Here is a tiny trained network, its code and every weight. The questions are about switching its units off for an input and a class, where a switched-off unit gives its printed mean instead of its output.

import numpy as np


def w(rows, s, z=0):
    codes = np.array(rows[::2]) - 128.0
    scale = np.full(codes.shape[1], s)
    scale[-1] = z or s
    return codes * scale


def norm(h):
    return h / np.sqrt((h * h).mean(-1, keepdims=True) + 1e-5)


def f(y):
    return y / 2 * (1 + np.tanh(0.7978845608 * (y + 0.044715 * y**3)))


def log_softmax(a):
    a = a - a.max(-1, keepdims=True)
    return a - np.log(np.exp(a).sum(-1, keepdims=True))


def net(x, mask):
    res = np.array(x, float).reshape(1, 5) / 4 @ E
    u = 0
    for l in range(4):
        y = f(norm(res) @ A[l][:, :-1].T + A[l][:, -1])
        res = res + np.where(mask[u : u + 5], y, B[l][:, -1]) @ B[l][:, :-1]
        u += 5
    return log_softmax(norm(res)[-1] @ U[:, :-1].T + U[:, -1])


A, B = {}, {}
E = w([
[203,2,139,163,139,93,94,178,201],'x0',
[185,179,186,147,153,115,145,149,77],'x1',
[168,179,111,117,190,153,87,147,113],'x2',
[133,158,134,199,130,37,152,127,151],'x3',
[96,89,231,167,96,164,182,136,141],'x4',
],0.009)
A[0] = w([
[232,181,144,130,247,118,93,113,169,53],'0.n1',
[145,23,18,3,59,140,122,161,206,5],'0.n2',
[87,187,130,60,171,117,126,182,54,182],'0.n3',
[69,120,169,148,123,83,195,186,160,56],'0.n4',
[189,170,28,188,201,94,38,93,194,14],'0.n5',
],0.0061,0.0035)
B[0] = w([
[140,159,170,123,207,91,201,214,224,203],'0.n1',
[84,151,126,85,24,119,92,247,160,255],'0.n2',
[172,89,135,96,168,135,108,68,102,221],'0.n3',
[153,102,129,218,98,152,101,72,105,162],'0.n4',
[100,139,37,202,193,88,117,99,254,209],'0.n5',
],0.0088,0.0037)
A[1] = w([
[34,246,21,51,225,171,170,102,12,107],'1.n1',
[158,163,108,216,91,2,195,86,26,59],'1.n2',
[116,17,176,185,80,164,153,136,152,16],'1.n3',
[112,245,72,148,198,80,79,168,186,3],'1.n4',
[127,155,93,229,114,59,133,116,121,13],'1.n5',
],0.0062,0.0043)
B[1] = w([
[160,168,125,100,85,187,46,1,105,254],'1.n1',
[150,204,151,121,61,58,160,217,122,168],'1.n2',
[63,117,80,191,185,188,148,54,119,193],'1.n3',
[161,86,75,192,214,126,70,67,222,181],'1.n4',
[172,168,185,154,66,96,138,93,181,139],'1.n5',
],0.0083,0.0051)
A[2] = w([
[44,62,154,254,160,219,176,85,105,21],'2.n1',
[166,182,161,228,68,12,111,106,77,2],'2.n2',
[46,172,98,58,119,138,97,41,75,26],'2.n3',
[78,218,120,157,81,41,214,136,109,98],'2.n4',
[16,33,155,108,83,160,132,154,175,112],'2.n5',
],0.0061,0.0032)
B[2] = w([
[178,13,89,170,196,202,198,53,146,223],'2.n1',
[2,81,184,130,38,78,174,132,196,160],'2.n2',
[128,225,166,79,163,223,67,135,66,205],'2.n3',
[161,149,161,114,47,63,147,150,211,161],'2.n4',
[119,34,60,123,174,114,145,174,112,253],'2.n5',
],0.0085,0.0046)
A[3] = w([
[25,49,78,96,48,74,2,222,87,36],'3.n1',
[135,59,196,232,171,83,149,248,181,189],'3.n2',
[105,25,204,116,75,134,145,99,49,219],'3.n3',
[224,128,177,129,192,163,157,178,126,2],'3.n4',
[133,192,60,168,163,122,99,141,171,11],'3.n5',
],0.0065,0.0043)
B[3] = w([
[49,132,111,8,19,169,135,163,98,178],'3.n1',
[117,157,123,84,128,154,123,109,64,254],'3.n2',
[119,151,75,193,150,86,124,126,164,201],'3.n3',
[139,97,178,133,123,99,191,162,95,135],'3.n4',
[161,90,130,146,144,83,121,152,176,135],'3.n5',
],0.012,0.0081)
U = w([
[40,90,33,4,33,193,74,231,119,102],'0',
[47,192,203,181,11,34,204,138,131,112],'1',
[196,198,43,165,226,27,50,150,235,132],'2',
[202,176,213,85,210,116,193,209,37,24],'3',
[98,31,90,219,184,213,219,66,74,157],'4',
[128,242,140,47,123,238,48,25,39,253],'5',
],0.012,0.0028)

Each question gives the input, the list of numbers given to net, and the class t.
The units are the neurons (one row each of A and B). Each row of codes is followed by its name. A weight is (code - 128) times the scale printed after its matrix; where a second scale follows, it is the last column's (A, B and U).
mask holds one flag per neuron, layer by layer. A switched-off neuron (its flag False) gives its mean, the last column of its row in B, instead of its output. The means were averaged over made-up inputs and are rounded, as every weight is.
A unit's drop is (log p(t) with every unit on - log p(t) with that unit switched off) / (log p(t) with every unit on - log p(t) with every unit switched off).
The circuit of an input: a set's keep is (log p(t) with only the set's units on - log p(t) with every unit switched off) / (log p(t) with every unit on - log p(t) with every unit switched off). Starting from the 12 units with the biggest drops (on a tie, the unit counted first), units are removed one at a time, each time the one whose removal leaves the highest keep (on an exact tie, the one counted first), for as long as the keep stays at least 0.8.
circuit, biggest first: the units of the circuit, biggest drop first
k most important neurons: the k neurons with the biggest drops, biggest first
top k neurons in layer l: the k neurons of layer l with the biggest drops, biggest first
drop of u: that unit's drop, to one decimal
input [8,0,3,-7,6], class 4: circuit, biggest first -> 1.n3
input [-1,5,1,-1,-3], class 2: 2 most important neurons -> 0.n1, 1.n4
input [3,6,8,-8,-3], class 3: circuit, biggest first -> 3.n4, 0.n1
input [-2,6,8,-6,-8], class 2: 4 most important neurons -> 0.n1, 0.n5, 1.n4, 3.n2
input [-4,-7,8,7,8], class 1: 2 most important neurons -> 1.n2, 2.n4
input [-6,-7,8,6,-7], class 2: 2 most important neurons -> 0.n5, 1.n4
input [-5,6,-3,6,-4], class 1: 2 most important neurons -> 1.n2, 2.n2
input [8,-7,-5,4,-8], class 0: 2 most important neurons -> 0.n2, 3.n1
input [-1,8,8,-4,0], class 3: 2 most important neurons -> 0.n1, 3.n4
input [2,4,3,-1,5], class 4: top 3 neurons in layer 1 -> 1.n2, 1.n3, 1.n5
input [1,4,-7,4,7], class 4: 4 most important neurons -> 1.n3, 2.n1, 3.n1, 0.n4
input [-3,3,7,1,-6], class 2: drop of 0.n5 -> 0.1
input [6,5,-5,4,5], class 4: drop of 1.n3 -> 3.4
input [-4,-7,7,2,-5], class 2: circuit, biggest first -> 0.n5
input [-3,6,6,6,2], class 3: drop of 2.n2 -> -0.1
